Below is a small trained network, with its code and all its weights. Each question gives an input and a class and asks what happens when units are switched off, that is, made to give their printed mean instead of their output.

import numpy as np


def w(rows, s, z=0):
    codes = np.array(rows[::2]) - 128.0
    scale = np.full(codes.shape[1], s)
    scale[-1] = z or s
    return codes * scale


def f(y):
    return y / 2 * (1 + np.tanh(0.7978845608 * (y + 0.044715 * y**3)))


def log_softmax(a):
    a = a - a.max(-1, keepdims=True)
    return a - np.log(np.exp(a).sum(-1, keepdims=True))


def net(x, mask):
    res = np.array(x, float).reshape(1, 6) / 4 @ E
    y = f(res @ A[0][:, :-1].T + A[0][:, -1])
    res = res + np.where(mask, y, B[0][:, -1]) @ B[0][:, :-1]
    return log_softmax(res[-1] @ U[:, :-1].T + U[:, -1])


A, B = {}, {}
E = w([
[128,129,128],'x0',
[128,129,127],'x1',
[23,12,113],'x2',
[129,129,128],'x3',
[120,191,2],'x4',
[196,12,77],'x5',
],0.0074)
A[0] = w([
[202,22,93,98],'neuron 0',
[129,112,147,42],'neuron 1',
[130,119,136,61],'neuron 2',
[136,125,137,218],'neuron 3',
[104,168,91,38],'neuron 4',
[98,155,143,68],'neuron 5',
[151,150,103,23],'neuron 6',
[180,148,148,103],'neuron 7',
[214,70,88,43],'neuron 8',
[60,109,136,108],'neuron 9',
[102,57,124,221],'neuron 10',
[74,152,152,100],'neuron 11',
[112,145,140,132],'neuron 12',
[170,160,138,38],'neuron 13',
[115,106,253,43],'neuron 14',
[96,105,126,204],'neuron 15',
[89,139,142,54],'neuron 16',
[139,146,136,50],'neuron 17',
[118,85,168,230],'neuron 18',
[168,165,148,28],'neuron 19',
[156,93,103,44],'neuron 20',
[169,115,203,108],'neuron 21',
[131,115,132,255],'neuron 22',
[81,83,116,52],'neuron 23',
[98,117,130,59],'neuron 24',
[168,146,144,158],'neuron 25',
[162,129,140,18],'neuron 26',
[89,102,118,51],'neuron 27',
[108,86,125,64],'neuron 28',
[102,112,119,22],'neuron 29',
[81,110,133,80],'neuron 30',
[117,157,90,135],'neuron 31',
[113,126,127,16],'neuron 32',
[93,162,149,37],'neuron 33',
[160,93,118,49],'neuron 34',
[110,165,143,52],'neuron 35',
],0.018,0.0059)
B[0] = w([
[72,179,198,248],'neuron 0',
[79,50,149,125],'neuron 1',
[104,74,150,118],'neuron 2',
[165,169,109,170],'neuron 3',
[57,90,109,150],'neuron 4',
[77,108,225,141],'neuron 5',
[121,39,96,136],'neuron 6',
[193,100,95,167],'neuron 7',
[54,113,192,197],'neuron 8',
[219,118,136,194],'neuron 9',
[164,162,119,254],'neuron 10',
[124,150,195,172],'neuron 11',
[157,127,178,143],'neuron 12',
[187,45,117,152],'neuron 13',
[15,127,68,248],'neuron 14',
[193,156,94,194],'neuron 15',
[154,96,193,138],'neuron 16',
[116,81,156,123],'neuron 17',
[134,162,97,238],'neuron 18',
[184,62,145,155],'neuron 19',
[51,87,153,144],'neuron 20',
[101,101,40,200],'neuron 21',
[145,197,141,194],'neuron 22',
[195,77,101,182],'neuron 23',
[140,79,165,134],'neuron 24',
[203,131,112,171],'neuron 25',
[173,45,167,123],'neuron 26',
[185,49,104,153],'neuron 27',
[164,90,133,162],'neuron 28',
[139,2,128,127],'neuron 29',
[181,104,135,162],'neuron 30',
[57,107,99,165],'neuron 31',
[141,52,158,113],'neuron 32',
[96,116,201,145],'neuron 33',
[108,88,168,142],'neuron 34',
[125,83,194,141],'neuron 35',
],0.0088,0.0096)
U = w([
[87,153,220,48],'0',
[210,99,81,25],'1',
[49,133,10,95],'2',
[143,219,88,253],'3',
[135,220,88,211],'4',
],0.012,0.0047)

Each question gives the input, the list of numbers given to net, and the class t.
The units are the neurons (one row each of A and B). Each row of codes is followed by its name. A weight is (code - 128) times the scale printed after its matrix; where a second scale follows, it is the last column's (A, B and U).
mask holds one flag per neuron, in row order. A switched-off neuron (its flag False) gives its mean, the last column of its row in B, instead of its output. The means were averaged over made-up inputs and are rounded, as every weight is.
A unit's drop is (log p(t) with every unit on - log p(t) with that unit switched off) / (log p(t) with every unit on - log p(t) with every unit switched off).
The circuit of an input: a set's keep is (log p(t) with only the set's units on - log p(t) with every unit switched off) / (log p(t) with every unit on - log p(t) with every unit switched off). Starting from the 12 units with the biggest drops (on a tie, the unit counted first), units are removed one at a time, each time the one whose removal leaves the highest keep (on an exact tie, the one counted first), for as long as the keep stays at least 0.8.
circuit, biggest first: the units of the circuit, biggest drop first
unit that matters most: the unit with the biggest drop
top k neurons: the k neurons with the biggest drops, biggest first
drop of u: that unit's drop, to one decimal
input [-4,3,-3,5,-5,4], class 2: unit that matters most	neuron 21
input [3,-1,-4,-5,5,2], class 2: circuit, biggest first	neuron 31; neuron 10
input [-7,6,5,7,4,5], class 3: circuit, biggest first	neuron 0; neuron 14
input [4,-8,-3,-5,-7,6], class 2: circuit, biggest first	neuron 21; neuron 14
input [3,8,7,1,2,-7], class 0: top 3 neurons	neuron 11; neuron 5; neuron 33
input [-1,-7,0,-2,7,-4], class 2: top 2 neurons	neuron 4; neuron 31
input [-6,-5,7,7,-5,7], class 0: top 3 neurons	neuron 0; neuron 8; neuron 20
input [6,8,4,-3,6,6], class 0: top 4 neurons	neuron 0; neuron 8; neuron 14; neuron 21
input [0,-6,7,2,3,5], class 1: top 2 neurons	neuron 23; neuron 27
input [-4,5,2,7,-7,6], class 2: top 3 neurons	neuron 21; neuron 14; neuron 18
input [4,1,-4,0,-7,-1], class 2: circuit, biggest first	neuron 14; neuron 21
input [-3,-8,-3,-4,-8,8], class 0: top 3 neurons	neuron 0; neuron 8; neuron 34
input [6,-6,-6,-1,-8,7], class 2: circuit, biggest first	neuron 21; neuron 14
input [6,0,7,-4,-1,3], class 1: top neuron	neuron 23
input [7,-5,-3,3,-5,8], class 0: top 2 neurons	neuron 0; neuron 8
input [-2,-4,7,-3,-8,8], class 0: top 3 neurons	neuron 0; neuron 8; neuron 34
input [-4,8,-6,7,8,4], class 2: circuit, biggest first	neuron 31; neuron 6
input [5,6,8,-6,-7,0], class 1: top 2 neurons	neuron 9; neuron 23
input [4,-5,3,4,5,-5], class 0: top 3 neurons	neuron 14; neuron 21; neuron 18
input [-3,-2,6,1,5,5], class 1: circuit, biggest first	neuron 14
input [-5,3,-2,3,-7,8], class 0: drop of neuron 0	1.0
input [1,-7,7,0,6,-1], class 1: drop of neuron 29	0.0
input [5,6,7,2,-6,-3], class 1: drop of neuron 27	0.1
input [-8,4,3,8,-8,-5], class 2: drop of neuron 14	1.0
